Below is a small trained network, with its code and all its weights. Each question gives an input and a target symbol and asks what happens when units are switched off, that is, made to give their printed mean instead of their output.

import numpy as np


def w(rows, s, z=0):
    codes = np.array(rows[::2]) - 128.0
    scale = np.full(codes.shape[1], s)
    scale[-1] = z or s
    return codes * scale


def f(y):
    return np.maximum(y, 0)


def softmax(a):
    e = np.exp(a - a.max(-1, keepdims=True))
    return e / e.sum(-1, keepdims=True)


def log_softmax(a):
    a = a - a.max(-1, keepdims=True)
    return a - np.log(np.exp(a).sum(-1, keepdims=True))


def net(x, mask):
    ids = ['δηθμστ'.index(c) for c in x.split()]
    T = len(ids)
    res = E[ids] + P[:T]
    u = 0
    for l in range(3):
        q, k, v = (res @ M[l].T for M in (Q, K, V))
        z = softmax(np.where(np.tri(T) > 0, q @ k.T / 2**0.5, -1e9)) @ v
        res = res + np.where(mask[u], z, O[l][:, -1]) @ O[l][:, :-1]
        u += 1
        y = f(res @ A[l][:, :-1].T + A[l][:, -1])
        res = res + np.where(mask[u : u + 8], y, B[l][:, -1]) @ B[l][:, :-1]
        u += 8
    return log_softmax(res[-1] @ U[:, :-1].T + U[:, -1])


Q, K, V, O, A, B = {}, {}, {}, {}, {}, {}
E = w([
[244,148,149,84,213,168,1,70,101,83],'δ',
[49,155,186,241,147,141,121,68,186,15],'η',
[158,64,78,79,127,89,141,107,249,114],'θ',
[32,130,204,136,85,188,108,160,97,184],'μ',
[178,192,60,170,112,68,108,205,129,73],'σ',
[178,34,133,213,211,86,241,144,92,91],'τ',
],0.009)
P = w([
[87,99,65,75,99,62,121,83,105,111],'0',
[119,151,118,82,121,165,125,113,125,103],'1',
[135,184,150,114,185,254,155,129,174,113],'2',
[143,175,82,115,139,152,160,177,122,145],'3',
[142,79,130,155,138,113,99,192,117,98],'4',
[179,5,158,170,84,26,60,230,98,139],'5',
],0.0081)
Q[0] = w([
[168,7,210,210,67,108,22,197,202,159],'L0H0',
[91,145,200,182,98,152,87,51,3,217],'L0H0',
],0.0049)
K[0] = w([
[192,174,190,111,184,253,122,195,191,57],'L0H0',
[194,141,59,163,117,106,114,174,164,52],'L0H0',
],0.0053)
V[0] = w([
[76,112,107,253,74,97,239,160,87,128],'L0H0',
[119,193,206,152,108,224,71,128,81,87],'L0H0',
],0.0058)
O[0] = w([
[215,121,225,82,168,218,62,234,198,10,3],'L0H0',
[197,51,2,221,177,117,81,166,217,244,158],'L0H0',
],0.0056,0.0019)
A[0] = w([
[147,160,141,138,126,121,148,113,121,144,63],'L0N0',
[76,121,43,198,103,83,206,94,140,231,105],'L0N1',
[120,145,177,103,158,167,96,140,153,37,67],'L0N2',
[122,71,202,78,101,32,161,107,136,105,44],'L0N3',
[191,236,100,136,84,160,156,171,119,85,27],'L0N4',
[64,92,163,109,89,219,101,156,143,207,133],'L0N5',
[237,118,191,2,135,189,82,144,49,107,36],'L0N6',
[222,151,130,181,55,110,199,194,50,130,2],'L0N7',
],0.0047,0.0031)
B[0] = w([
[91,178,136,116,143,120,115,124,132,137,128],'L0N0',
[170,148,100,148,200,230,29,41,93,106,216],'L0N1',
[102,147,180,91,205,162,66,91,171,84,153],'L0N2',
[103,43,206,91,90,172,69,95,100,100,162],'L0N3',
[220,172,172,90,19,88,70,174,147,100,151],'L0N4',
[74,168,117,76,153,107,130,185,83,177,252],'L0N5',
[250,166,116,177,128,243,78,45,88,204,152],'L0N6',
[37,104,158,84,91,133,162,118,189,253,155],'L0N7',
],0.005,0.0028)
Q[1] = w([
[130,63,172,82,96,116,40,179,138,254],'L1H0',
[80,204,163,129,194,183,160,148,149,252],'L1H0',
],0.0048)
K[1] = w([
[156,99,122,255,159,140,157,151,129,117],'L1H0',
[158,92,59,101,108,69,101,116,179,115],'L1H0',
],0.0081)
V[1] = w([
[97,123,203,111,143,215,145,100,148,116],'L1H0',
[86,142,158,126,70,117,135,157,1,160],'L1H0',
],0.0075)
O[1] = w([
[177,146,188,146,73,78,101,113,188,190,211],'L1H0',
[117,128,124,116,246,58,94,150,145,149,254],'L1H0',
],0.011,0.0018)
A[1] = w([
[135,110,179,174,90,218,139,148,174,117,2],'L1N0',
[178,103,58,54,139,154,139,81,193,139,159],'L1N1',
[120,135,64,122,101,204,253,191,120,83,87],'L1N2',
[134,139,135,104,118,90,129,252,156,149,6],'L1N3',
[227,188,107,114,107,113,79,173,128,166,147],'L1N4',
[132,217,75,92,100,114,138,189,121,74,170],'L1N5',
[121,170,104,52,129,82,131,44,108,71,81],'L1N6',
[55,89,96,174,139,127,148,151,102,97,181],'L1N7',
],0.0056,0.0021)
B[1] = w([
[80,41,164,70,92,90,137,143,92,121,162],'L1N0',
[14,95,116,205,95,207,184,146,167,108,236],'L1N1',
[114,91,59,70,94,253,83,95,117,68,172],'L1N2',
[81,101,141,123,112,140,232,108,141,190,212],'L1N3',
[90,83,105,212,98,152,118,94,186,202,252],'L1N4',
[224,125,135,51,220,163,120,191,184,81,196],'L1N5',
[149,104,104,48,85,254,186,113,171,42,211],'L1N6',
[188,223,124,100,171,155,18,145,92,81,230],'L1N7',
],0.005,0.0026)
Q[2] = w([
[185,138,113,126,141,101,186,83,203,54],'L2H0',
[126,254,100,125,161,226,236,90,175,162],'L2H0',
],0.007)
K[2] = w([
[52,152,101,73,42,194,92,112,37,127],'L2H0',
[95,85,116,2,147,40,71,81,15,60],'L2H0',
],0.0061)
V[2] = w([
[142,155,155,43,94,187,195,101,83,30],'L2H0',
[50,128,91,97,2,139,176,78,130,185],'L2H0',
],0.0054)
O[2] = w([
[66,55,150,206,145,68,122,120,74,186,247],'L2H0',
[44,112,64,97,100,82,3,156,145,152,183],'L2H0',
],0.0073,0.0012)
A[2] = w([
[89,213,124,170,165,77,90,79,147,19,54],'L2N0',
[170,201,156,153,177,163,69,156,146,139,67],'L2N1',
[97,97,64,145,126,2,70,192,170,129,60],'L2N2',
[107,208,111,133,61,161,7,174,127,123,2],'L2N3',
[147,221,133,134,173,96,199,168,87,156,70],'L2N4',
[66,156,24,142,209,185,87,129,93,74,71],'L2N5',
[150,113,207,104,152,173,134,170,151,125,160],'L2N6',
[108,126,152,133,143,170,87,122,145,164,43],'L2N7',
],0.0056,0.0022)
B[2] = w([
[163,254,162,135,47,4,210,154,194,148,154],'L2N0',
[145,156,94,104,67,93,155,107,28,182,193],'L2N1',
[190,211,138,80,208,189,179,176,107,161,253],'L2N2',
[75,44,47,54,103,217,169,81,245,48,180],'L2N3',
[80,42,164,108,250,143,96,124,158,130,157],'L2N4',
[224,191,170,154,54,68,80,67,126,194,224],'L2N5',
[124,159,108,131,104,70,127,166,135,137,204],'L2N6',
[113,114,106,120,103,104,53,160,114,148,168],'L2N7',
],0.0051,0.0042)
U = w([
[189,109,100,184,123,134,78,29,67,160,5],'δ',
[88,2,102,143,87,135,164,111,179,77,121],'η',
[72,87,164,122,180,56,87,182,105,214,147],'θ',
[214,185,115,53,155,150,138,179,135,92,233],'μ',
[166,42,189,200,202,126,206,143,53,90,143],'σ',
[175,154,235,214,21,22,152,114,135,139,70],'τ',
],0.0046,0.0031)

Each question gives the input, a string of symbols that net reads in full, and the target symbol t.
The units are the heads (2 rows each of Q, K, V and O) and the neurons (one row each of A and B). Each row of codes is followed by its name. A weight is (code - 128) times the scale printed after its matrix; where a second scale follows, it is the last column's (O, A, B and U).
mask holds one flag per unit, layer by layer, with each layer's heads first. A switched-off unit (its flag False) gives its mean, the last column of its rows in O or B, instead of its output. The means were averaged over made-up inputs and are rounded, as every weight is.
A unit's drop is (log p(t) with every unit on - log p(t) with that unit switched off) / (log p(t) with every unit on - log p(t) with every unit switched off).
The circuit of an input: a set's keep is (log p(t) with only the set's units on - log p(t) with every unit switched off) / (log p(t) with every unit on - log p(t) with every unit switched off). Starting from the 12 units with the biggest drops (on a tie, the unit counted first), units are removed one at a time, each time the one whose removal leaves the highest keep (on an exact tie, the one counted first), for as long as the keep stays at least 0.8.
units of the circuit, in order: the units of the circuit, biggest drop first
unit that matters most: the unit with the biggest drop
k most important neurons: the k neurons with the biggest drops, biggest first
top k neurons in layer l: the k neurons of layer l with the biggest drops, biggest first
drop of u: that unit's drop, to one decimal
input θ θ σ, target θ: 2 most important neurons : L1N6, L1N4
input τ δ η τ, target τ: 2 most important neurons : L0N2, L0N5
input θ θ θ, target θ: units of the circuit, in order : L0H0, L2H0
input η θ μ μ, target η: units of the circuit, in order : L1H0, L2N3, L2H0
input θ μ μ τ σ τ, target μ: 2 most important neurons : L1N4, L1N7
input μ μ μ μ τ τ, target μ: units of the circuit, in order : L2H0, L0H0, L1H0
input θ δ δ τ σ μ, target δ: most important neuron : L0N1
input τ μ μ, target τ: units of the circuit, in order : L0H0, L1H0, L2H0, L0N2
input θ θ μ θ, target θ: units of the circuit, in order : L2H0, L0H0, L1N6
input μ η μ σ μ, target μ: 2 most important neurons : L1N4, L0N5
input τ μ τ τ μ μ, target τ: units of the circuit, in order : L0H0, L1H0, L2H0, L2N6
input θ δ η, target θ: top 2 neurons in layer 0 : L0N3, L0N6
input τ η θ, target τ: units of the circuit, in order : L0H0, L1H0, L2H0
input μ δ μ μ θ σ, target μ: units of the circuit, in order : L2H0, L0H0, L2N2
input η μ τ θ, target η: 2 most important neurons : L1N1, L1N2
input θ μ μ σ, target θ: top 3 neurons in layer 1 : L1N3, L1N6, L1N4
input δ σ τ, target δ: unit that matters most : L2N5
input δ δ σ, target δ: 2 most important neurons : L2N5, L0N1
input τ μ σ, target τ: top 2 neurons in layer 1 : L1N4, L1N3
input θ μ η, target θ: unit that matters most : L2H0
input μ τ μ μ μ σ, target μ: 2 most important neurons : L2N2, L1N4
input μ μ μ μ μ, target μ: drop of L1H0 : 0.2
input σ μ η μ, target σ: drop of L1H0 : 0.5
input θ σ μ, target θ: drop of L0H0 : 1.0
input η μ θ, target η: drop of L0H0 : 0.3
input θ δ τ, target θ: top 2 neurons in layer 0 : L0N3, L0N6
input τ δ δ, target τ: unit that matters most : L1H0
